Below is a small trained network, with its code and all its weights. Each question gives an input and a class and asks what happens when units are switched off, that is, made to give their printed mean instead of their output.

import numpy as np


def w(rows, s, z=0):
    codes = np.array(rows[::2]) - 128.0
    scale = np.full(codes.shape[1], s)
    scale[-1] = z or s
    return codes * scale


def norm(h):
    return h / np.sqrt((h * h).mean(-1, keepdims=True) + 1e-5)


def f(y):
    return y / 2 * (1 + np.tanh(0.7978845608 * (y + 0.044715 * y**3)))


def log_softmax(a):
    a = a - a.max(-1, keepdims=True)
    return a - np.log(np.exp(a).sum(-1, keepdims=True))


def net(x, mask):
    res = np.array(x, float).reshape(1, 4) / 4 @ E
    u = 0
    for l in range(2):
        y = f(norm(res) @ A[l][:, :-1].T + A[l][:, -1])
        res = res + np.where(mask[u : u + 5], y, B[l][:, -1]) @ B[l][:, :-1]
        u += 5
    return log_softmax(norm(res)[-1] @ U[:, :-1].T + U[:, -1])


A, B = {}, {}
E = w([
[178,140,93,209,204,111,128,24,142,80,109],'x0',
[78,149,91,178,151,204,2,210,160,170,244],'x1',
[100,98,157,182,82,164,154,243,190,197,187],'x2',
[97,86,95,252,122,94,86,147,71,84,210],'x3',
],0.0094)
A[0] = w([
[118,86,147,216,101,83,180,107,120,115,124,62],'L0N1',
[106,171,129,99,151,119,122,40,139,135,120,62],'L0N2',
[149,149,127,108,134,167,146,122,124,130,122,120],'L0N3',
[137,175,107,153,193,136,8,26,91,93,143,2],'L0N4',
[131,69,129,183,107,78,155,113,78,92,128,51],'L0N5',
],0.012,0.0028)
B[0] = w([
[201,49,3,188,182,55,81,203,70,174,155,184],'L0N1',
[124,171,132,180,223,123,127,108,141,54,110,181],'L0N2',
[150,133,159,119,132,227,151,62,191,116,160,141],'L0N3',
[93,197,171,60,61,40,124,18,254,182,24,245],'L0N4',
[108,100,127,140,89,147,113,192,25,72,177,181],'L0N5',
],0.0091,0.012)
A[1] = w([
[181,95,85,130,163,203,89,140,9,69,203,117],'L1N1',
[220,147,121,129,221,150,173,93,167,111,52,176],'L1N2',
[136,133,113,103,134,144,102,192,235,226,126,153],'L1N3',
[145,93,136,52,87,134,160,170,111,185,115,250],'L1N4',
[134,121,73,129,206,135,27,59,153,56,127,54],'L1N5',
],0.014,0.0017)
B[1] = w([
[18,77,45,63,185,1,116,145,83,17,119,199],'L1N1',
[160,131,112,96,37,66,93,64,33,163,71,225],'L1N2',
[172,98,159,142,242,248,229,211,129,114,121,248],'L1N3',
[89,179,108,165,101,83,26,44,151,112,161,194],'L1N4',
[205,164,170,101,38,218,126,48,89,166,135,196],'L1N5',
],0.0095,0.014)
U = w([
[169,186,131,78,55,113,105,22,146,132,98,252],'0',
[130,164,176,118,144,254,161,177,221,142,180,92],'1',
[143,71,64,145,147,104,153,195,88,79,167,34],'2',
],0.0091,0.0022)

Each question gives the input, the list of numbers given to net, and the class t.
The units are the neurons (one row each of A and B). Each row of codes is followed by its name. A weight is (code - 128) times the scale printed after its matrix; where a second scale follows, it is the last column's (A, B and U).
mask holds one flag per neuron, layer by layer. A switched-off neuron (its flag False) gives its mean, the last column of its row in B, instead of its output. The means were averaged over made-up inputs and are rounded, as every weight is.
A unit's drop is (log p(t) with every unit on - log p(t) with that unit switched off) / (log p(t) with every unit on - log p(t) with every unit switched off).
The circuit of an input: a set's keep is (log p(t) with only the set's units on - log p(t) with every unit switched off) / (log p(t) with every unit on - log p(t) with every unit switched off). Starting from all 10 units, units are removed one at a time, each time the one whose removal leaves the highest keep (on an exact tie, the one counted first), for as long as the keep stays at least 0.8.
units of the circuit, in order: the units of the circuit, biggest drop first
most important unit: the unit with the biggest drop
top k neurons: the k neurons with the biggest drops, biggest first
drop of u: that unit's drop, to one decimal
input [0,-7,-6,5], class 2: units of the circuit, in order -> L0N5, L0N1
input [6,-2,2,3], class 2: units of the circuit, in order -> L0N1
input [-2,-5,-6,4], class 2: units of the circuit, in order -> L0N5, L1N2
input [7,3,4,0], class 1: units of the circuit, in order -> L1N3, L0N2
input [-8,7,-4,-3], class 2: top 2 neurons -> L0N4, L1N5
input [6,-7,1,1], class 2: units of the circuit, in order -> L0N4, L0N1
input [-8,8,-5,2], class 1: top 2 neurons -> L0N5, L0N1
input [-7,-7,5,-7], class 1: units of the circuit, in order -> L1N2, L0N4
input [-7,0,-2,-1], class 1: top 3 neurons -> L1N2, L0N5, L1N3
input [-7,-2,-6,3], class 2: top 2 neurons -> L0N4, L1N1
input [0,-6,-4,3], class 2: units of the circuit, in order -> L0N5, L0N4
input [-4,4,1,2], class 1: top 3 neurons -> L0N5, L0N1, L1N2
input [-2,-1,2,-3], class 1: top 2 neurons -> L1N3, L0N2
input [-8,3,2,2], class 1: top 3 neurons -> L0N5, L0N1, L1N1
input [-8,7,-7,5], class 1: most important unit -> L1N2
input [-6,8,-8,0], class 1: top 2 neurons -> L1N2, L1N3
input [6,-3,8,-3], class 2: top 2 neurons -> L0N1, L0N4
input [3,7,-1,8], class 0: drop of L0N2 -> -0.1
input [-6,-2,-1,4], class 2: drop of L0N4 -> 1.4
input [5,6,2,0], class 1: most important unit -> L1N3
